After every row comes roughly how far along a hidden order it lies, from 0 to 20.
In the rows, 128 means zero.
[156 113 136 107 104 135 128 129 155 116 154 126 155 108 126 134 137  96
 101  86 160 101 129  96 123 127 106 153 112  92 144  24 141 109 132  76
 153 100  95 108 121 109  91 129 136  98 131 148 147  68 146  91 129 139
 113 103 119 130 135 122 158 137 117 104 142 135 148 120 241 141  83 123
 101  50 163 128 104 128 125 114 161 254  93 221 121 114 140 142  97 118
 128 117  82 158 168 131 146 156  77 255 124 123 156 123 117] => 13
[155 122 125  78 117 136 143  95 130 143  75 156 164 106 132 111 151 114
 146 157 131  92  84 142 120 141 136 160 170 127 133 140 145  97 113  71
 147 156 102 118 109 131 104 130 146 113 138 130 123 129 144 130 149 119
 119 109 131 116 203 117 110 133  96 126 139 141 137 133 104 116 139 108
 150 132 117 123  95 122 127 123 164 182  71  40 153 116 121 123 114 128
 120 126 109 138 165 112 137 127 220 124 147 145 133 121 145] => 15
[156 117 130 102 121 128 136 114 130 129 138 127 163 110 116 119 138 109
 113 131 159  86 127  89 121 135 124 183 106 105 137  14 148 101 131  74
 152 123 104 111 116 110  95 135 139 102 133 140 144  92 146  95 138 126
 117 104 116 127 165 122 143 138 122 111 142 141 150 124 137 142  90 112
 124  90 158 128 103 122 127 136 159 234  85 162 127 107 137 121 112 123
 126 122  93 141 164 140 147 153 134 220 128 129 145 123 131] => 13
[ 92 164 142 196 197 102 119 127  62 133 165 107  98 135 110 152  83 135
 127 167 135 117 108 108 110 136 190  76 141 145 173  62 142 122 151  92
 105  69 144 144 143  97 173 128 108 183 121  94 140 162 140 121 177 109
 164 166 113 143 102 138 113 132 195 139 115 138 125 122   1 114  75 111
 111 172  69 118 178 144 125 225 136  43  67  19  88 105 131  97 125 141
 121 132 151  85  94 255 113 134  98  63 127 104  76 152 154] => 9
[134 131 157 108 165 133 122 143 176 116 146 133 142 116 151 128 118 147
 105  79 148 116  63 111 123 132  93 182 146  97 161  93 118 118 135  50
 146 135 157  97 174 128  98 143 136 106 107 152 145  96 137 103 104 139
 128 120 109 135 138 120 160 140 154 118 141 143 154 106 191 138  94 105
  84  50 164 130 128 120 125 125  97 215 107 249 132 121 145 154 109 114
 139 119 106 124 158 181 143 148  62 209 121 108 150 130 137] => 9
[155 116 137 117 118 146 123 156 176 125 100 140 148 105 155 117 129 140
 121 107 141  93  56  96 135 135  82 220 113  90 116 157 124 132 127  86
 130 165 170 103 147 159  68 126 138  88 115 157 122 120 134 109  89 146
 104 122 128 127 132 126 160 132 170 112 145 148 146 115 110 141 141 111
 105  58 172 134 103 131 129 117  78 179 165 177 134 132 125 164  84 115
 130 120 111 132 162  62 146 162  52 200 116 162 154 122 113] => 7
[172 130 130 127 129 123 131 121 142 129 119 131 138 133  98  99 136 139
 139 185 143  93 153  99 127 144 126 152  82 123  95  95 143 122 121  99
 144 162 109 119 135 156  93 152 137  67 117 142 126 112 124 108 137 115
 117 113 130 134 134 123 128 141 141 118 127 149 133 122 199 142 183 120
 141 130 153 134 105 106 130 144  97 193 179 166 108 121 133 114 132 124
 131 123 106 124 142  76 132 138 213 142 131 135 136 120 133] => 9
[202 104 120 125 119 129 143 112  76 130 106 149 148 115 127 105 155 116
 122 126 133  87 130 136 115 145  86 161 126 103  94  31 149 129 121 134
 124 211 147 111 108 137  97 131 133 175 128 154 140  83 125 125  77 136
 109 107 129 103 151 126 118 131 136 119 146 130 119 129 243 118 139 166
 113 225 180 132  93 111 134  80 121 214 132 102 120 122 110 107 125 138
 125 123  95 148 153  45 139 134  85 203 130 156 165 124 125] => 1
[147 131 131 127 161 125 133 150 101 142  76 145 168  90 190 134 129  84
 106 110 141  41  89 108 125 141 138 118 138 104 111  73 137 119 122  65
 104 143 211 104 138 127  98 165 138 120 119 157 138  97 154 126 129 109
 131 119 111 118 120 116 123 146  59 125 147 142 119 117 160 140 102 129
 110  91 174 111 125 128 122 136 154 128 129 149 130 122 123 163  88 115
 131 126 103 141 122 228 141 131 233 189 125 152 135 138 149] => 20
[158 123 132 103 122 141 124 141 192 126 105 134 148 115 127 112 126 138
 131 126 144 102 102  79 134 137 105 204  99 105 103 121 135 127 128  92
 131 160 146 105 142 164  70 131 137  62 114 151 125 109 132 105 112 140
 112 120 131 136 128 127 156 137 159 114 136 151 150 118  91 145 167 109
 121  63 173 141 105 121 128 146  82 199 187 207 127 129 128 150  97 116
 132 121 107 123 148  59 139 158 101 183 120 153 143 121 116] => 8
[149 121 131 100 123 126 129 120 143 126 154 126 155 114 121 127 132 101
 104 110 158  99 123  90 119 130 122 161 108 103 141   5 145 104 138  78
 150  94 105 108 125 109 109 134 132 113 130 140 148  85 145  85 137 131
 125 112 116 133 149 124 151 137 115 113 137 141 151 118 185 140  79 115
 110  80 167 126 116 126 125 139 168 252  87 212 120 106 141 133 100 119
 128 120  92 143 151 162 144 150 102 209 126 114 143 128 126] => 13
[126 121 137 201 107 131 119 141 110 123 137 155 123  98  94 135 129  89
 122 190 144  98 218 127 119 111 154   4 122 120 166 173 138 122 112 113
 100 124 129 137 101 109 130 132 138 120 144 131 133 132 147 131 154 109
 119 115 131 117 101 119  82 132 151 106 130 119 117 136  73 124 124 145
 124  61 103 112 117 135 131  83 210  66 129  39  98 142 121 128  90 132
 105 124 100 162 146 173 134 129 200 138 135 150 132 125 137] => 8
[177  92 116 116 102 139 142 117  95 120  83 186 130  71 113 106 168  83
 112 143 125 111 168 122 127 131  90 116 115  93 100  92 149 133 112 177
 129 198 132 114  91 171  69 129 144 116 138 170 146  72 137 138  58 118
  85  77 128  95 133 120  98 138  72 109 142 140  98 136 230 145 124 193
 102 129 199 145  62 128 137  20 123 157 140  97 152 145 113 128  55 123
 119 118 105 182 178  28 149 132  88 248 135 180 182 116 110] => 0
[141 123 126 124 129 128 131 179 136 121 122 167  84  89 113 126 142  91
 114 113 128  98  80  92 121 136 121 132  93 115 119 134 126 146 134 111
 124 136 144 122 139 178  98 132 129  56 116 137 136 112 127 121  69 137
 106 114 126 124 113 132 114 135 120 124 131 160 129 115 203 136 109 148
  96 140 182 141 101 133 134  99 145  79 160  76 126 145 125 164  54 105
 111 123 119 166 126 109 132 155 145 193 145 129 144 141 117] => 3
[162 131 134 123 167 113 142  91 100 138 104 143 140 116 113 109 151 131
 133 204 136  86  92 119 115 153 144 155 131 127 131  69 146 102 125  74
 153 126  85 122 137 129 130 157 138 125 122 130 140 134 134 115 152 104
 134 110 115 125 198 117 118 144 108 128 130 147 139 128 159 127 128 110
 145 176 124 118 111 111 126 155 153 183  76  26 125 103 133 100 137 125
 131 124 109 131 154 180 134 118 247 119 150 103 127 125 159] => 13

Part 2:
[132 132 125 131 129 130 121 117 126 108 134 118 122 128 129 124 122 135
 125 134 127 134 138 125 115 130 126 128 133 133 132 145 129 130 125 124
 129 139 130 130 124 127 150 130 126 132 131 132 131 129 132 123 130 135
 141 136 118 128 129 138 139 123 124 138 123 121 126 129 119 127 202 128
 128 134 124 135 125 130 109 127 145 131 120 137 130 137 128 135 131 134
 129 134 132 131 131 123 122 128 124 149 117 129 140 130 122 128 132 122
 129 134 131 128 127 128 124 131 125 129 135 122 134 123 126 134 126 137
 127 119 131 122 130 148 127 121 123 133 141 130 124 128 134 134 126 132
 131 123 128 126 128 133 104 159 129 138 122 124 127 124 145 124 128 127
 129 145 127 127 134 130 130 122 123 118 136 126] => 0
[130 128 162 137 127 126 135 121 124 116 122 118 129 134 133 128 121 135
 122 131 129 135 109 133 124 128 130 131 123 142 128 111 125 130 127 139
 127 121 140 133 119 132 146 112 125 137 134 133 125 119 129 116 126 138
 134 128 116 141 123 136 143 122 136 125 130 127 125 128 128 177 104 128
 128 128 136 131 135 134 126 128 141 130 128 125 127 124 150 134 127 139
 128 125 124 129 133 125 139 140 118 131 125 126 127 117 128 131 126 112
 129 122 177 133 132 122 123 131 126 127 128 127 128 136 129 124 127 127
 120 132 128 128 133 129 138 112 132 123 147 114 131 130 118 135 110 123
 128 127 124 130 135 138 114 141 129 119 131 123 130 131  86 118 129 118
 126 112 123 129 124 140 124 126 132 123 117 128] => 1
[132 140 217 114 142 131 140 143 133 133  88  55 101 109  98 117 163 120
 108 119 106 159 135  96 131  76 133 109 121  80 125  69 128 118 121  85
 151  84  98 102 142 113 184 214 144 181 128 133 180 146 182  44  84 104
 101  92 154 128 102 141 107 155 229 124 146 145 138 116  97  81   1 138
 112 144 137 141 153 120 152 124 139 104 105 158 174 115 136 141 146 184
 132 114 157 135 128  88 105 107  41 114 146 111 152 116 142 146 131 151
 121 170  90 127 149 146 194 155 115 132  93 102 149 122 118 159 131 120
  87 221 133 110 160 170 121 155 160 141 169 167 167 139 109 114 142 147
   1  74 253 117  98 255 254 143 119 148  80  68  99 163   3 163 129 128
 117  69 174 120 124 103 125 187 129  67 197  80] => 17
[133 139 217 113 141 131 141 136 137 121  94  44 102 106  95 121 168 130
 104 122 106 161 146  89 120  80 133 113 120  87 130  77 132 117 122  86
 149  99  98 103 142 114 196 223 148 183 131 137 164 146 180  39  84  95
 114  94 153 110  89 140  83 153 238 124 145 138 135 119  97  84   1 135
 112 145 139 138 151 123 145 120 135 106 114 155 164 118 123 142 156 180
 134 100 176 137 130  84 107 110  42 104 144 112 164 119 146 152 133 156
 120 168  83 128 156 144 192 154 115 132 100 116 159 120 121 162 129 120
  95 209 136 105 158 172 120 158 160 137 177 163 161 136 107 107 145 144
   1  66 251 119  98 255 252 145 121 146  69  72  98 161  41 160 122 130
 124  69 177 118 116 120 124 185 126  63 183  77] => 18
[136 127 140 137 126 129 116 113 127 103 124 130 124 127 131 119 139 140
 127 138 126 139 152 122 119 138 125 132 133 123 132 151 134 130 121 123
 132 152 123 134 121 125 110 118 125 136 136 139 131 133 133 129 130 130
 145 144 120 129 133 137 129 119 119 138 124 124 125 129 118  98 221 129
 128 134 126 131 119 128 101 129 159 128 118 134 140 143 137 132 132 135
 129 126 133 124 131 120 122 123 131 158 138 130 147 130 121 123 132 123
 129 135 130 130 128 136 119 133 126 127 137 122 133 115 120 132 125 132
 128 117 128 122 136 156 128 120 131 134 157 133 131 126 139 136 132 129
  96 118 126 125 136 147 115 151 130 135 123 107 129 124 130 109 130 126
 128 155 127 127 135 129 129 127 121 115 131 128] => 1
[131 128 136 139 125 128 110 117 124 111 130  72 122 128 132  98 135 155
 121 144 123 144 170 117  95 133 120 127 132 122 131 163 140 132 125 120
 128 154 112 139 119 119 122  93 120 136 142 121 137 109 130 125 120 132
 154 151 115 148 131 149 147 107 135 147 134 127 124 134 121 143 244 124
 128 139 127 148 116 135  84 131 195 124 134 135 132 163 149 135 143 153
 131 173 151 124 130 113 118 120 102 189 149 132 154 134 120 123 135 116
 131 115 142 127 131 130 120 134 125 129 141 115 148 123 114 136 121 153
 123 121 135 117 127 168 124 122 136 160 151 119 143 125 135 146 140 133
  88  95 135 125 135 142 117 179 131 142 129 126 132 113 146  85 136 119
 135 204 129 124 147 128 129 122 119 117 128 134] => 3
[119 136 133 138 129 128 130 153 118 104 130  70 116 120 129 122 154 109
 127 117 123  83 151 113 147 102 135 128 135  87 133  51 145 114 117 121
 139 120 138 106 138 120 166 211 126 143 122 151 124 154 129 129 108  97
 139 154 145 137 155 133  87 111 136 122 125 135 136 117 113  86  63 142
 115 126 123 144 115 117 148 142 184 128 135 136 144 144  83 140 138 173
 131  66 196 158 142 139 108 124  80 113 168 123 161 127 114 141 135 129
 118 195 117 144 123 148 141 123 121 132 122 145 159 121 140 187 124 134
 112 148 146 120 143 139 134 112 155 124 159 147 135 141 125 122 128 125
  93 173 129 128 121 222 219 135 127 124 122 121 117 159  38  94 122 150
 102 127 132 122 131  98 123 125 127 123 125 129] => 5
[131 128 123 129 127 129 125 122 128 117 129 123 127 124 129 121 124 135
 128 135 129 134 136 121 127 129 128 128 129 117 131 131 130 127 126 121
 131 133 124 128 123 127 126 109 128 131 132 132 125 123 129 120 126 131
 134 137 126 137 132 130 130 127 115 135 126 123 126 129 127 123 183 129
 134 133 127 131 124 128 112 124 153 136 124 131 129 139 131 132 128 134
 128 129 120 130 143 120 133 124 115 149 133 127 137 128 125 129 129 120
 129 131 129 131 132 131 122 132 124 128 133 127 137 123 124 119 125 135
 127 114 129 130 130 141 131 124 129 132 133 130 131 128 132 132 133 130
 107 114 128 126 127 135 122 142 130 130 131 129 134 127 112 116 129 127
 132 141 131 127 131 139 125 125 123 123 139 130] => 0
[123 139 135 137 133 128 118 182 115  88 155 105 119 122 117 120 151 124
 132 120 123 121 152 100 142  98 143 124 136  96 131  37 141 113 115 132
 139 123 125 114 137 116 158 214 125 120 119 167 128 147 121 130 122  90
 153 145 157 118 164 140  95 121 137 121 121 126 134 120 100  31  50 140
 115 121 121 132 102  92 148 140 208 131 135 127 142 153  79 139 141 169
 131  89 210 154 148 125  98 127  86 128 167 124 151 122 105 135 131 129
 122 189 120 144 125 140 116 118 121 129 134 141 140 128 129 179 126 156
 107 106 147 117 129 120 140 118 150 118 173 116 120 146 118 122 138 115
 105 190 129 130 114 197 159 117 129 103 116 109 121 151   7  85 115 145
 102 152 139 119 128  83 119 110 137 110  87 133] => 7
[122 134 138 141 125 128 123 145 117 111 138 105 117 124 128 125 148 123
 129 118 126 101 152 114 138  86 135 130 139 115 133  81 145 118 118 131
 139 118 139 118 138 124 168 198 124 142 126 155 135 151 130 144 110 102
 151 154 135 136 176 127  68 108 126 131 126 135 135 119 115  77  86 141
 124 124 117 149 113 123 142 139 170 127 138 135 144 148  92 142 136 171
 132  64 200 158 137 144 102 125  78 122 175 127 165 125 114 141 135 127
 119 188 116 140 131 146 142 122 121 133 120 137 151 124 138 180 124 153
 114 113 141 120 133 140 138 112 158 122 157 145 131 143 124 125 132 124
 117 183 105 128 124 208 186 132 126 112 117 123 115 151  40  92 121 148
 106 147 135 122 134  92 125 118 124 122 147 132] => 4
[142 145 219 115 139 133 128 131 148  85 100  52 100 112  96 124 160 128
  83 126 108 173 178  59  72  53 133 131 123 108 133 137 131 120 132  89
 152 129 108 107 147 117 182 201 152 203 122 160 164 125 175  30  87  91
 175  98 148  76  81 139  57 153 245 147 144 108 134 129  80  97   1 129
 110 149 137 136 162 123 144 116 124  95 147 162 162 144 132 135 145 186
 136  87 213 145 149  65 110 109  55 126 177 114 156 121 147 157 143 169
 121 162  85 129 160 137 199 155 102 133 105 108 176 104 118 154 129 127
 109 147 141 109 165 187 123 145 161 167 180 158 198 140 101 106 146 139
  11  44 235 126  99 255 255 163 125 159  28  87  87 146 120 158 111 129
 133  75 189 117 104 163 131 174 114  57 190  61] => 20
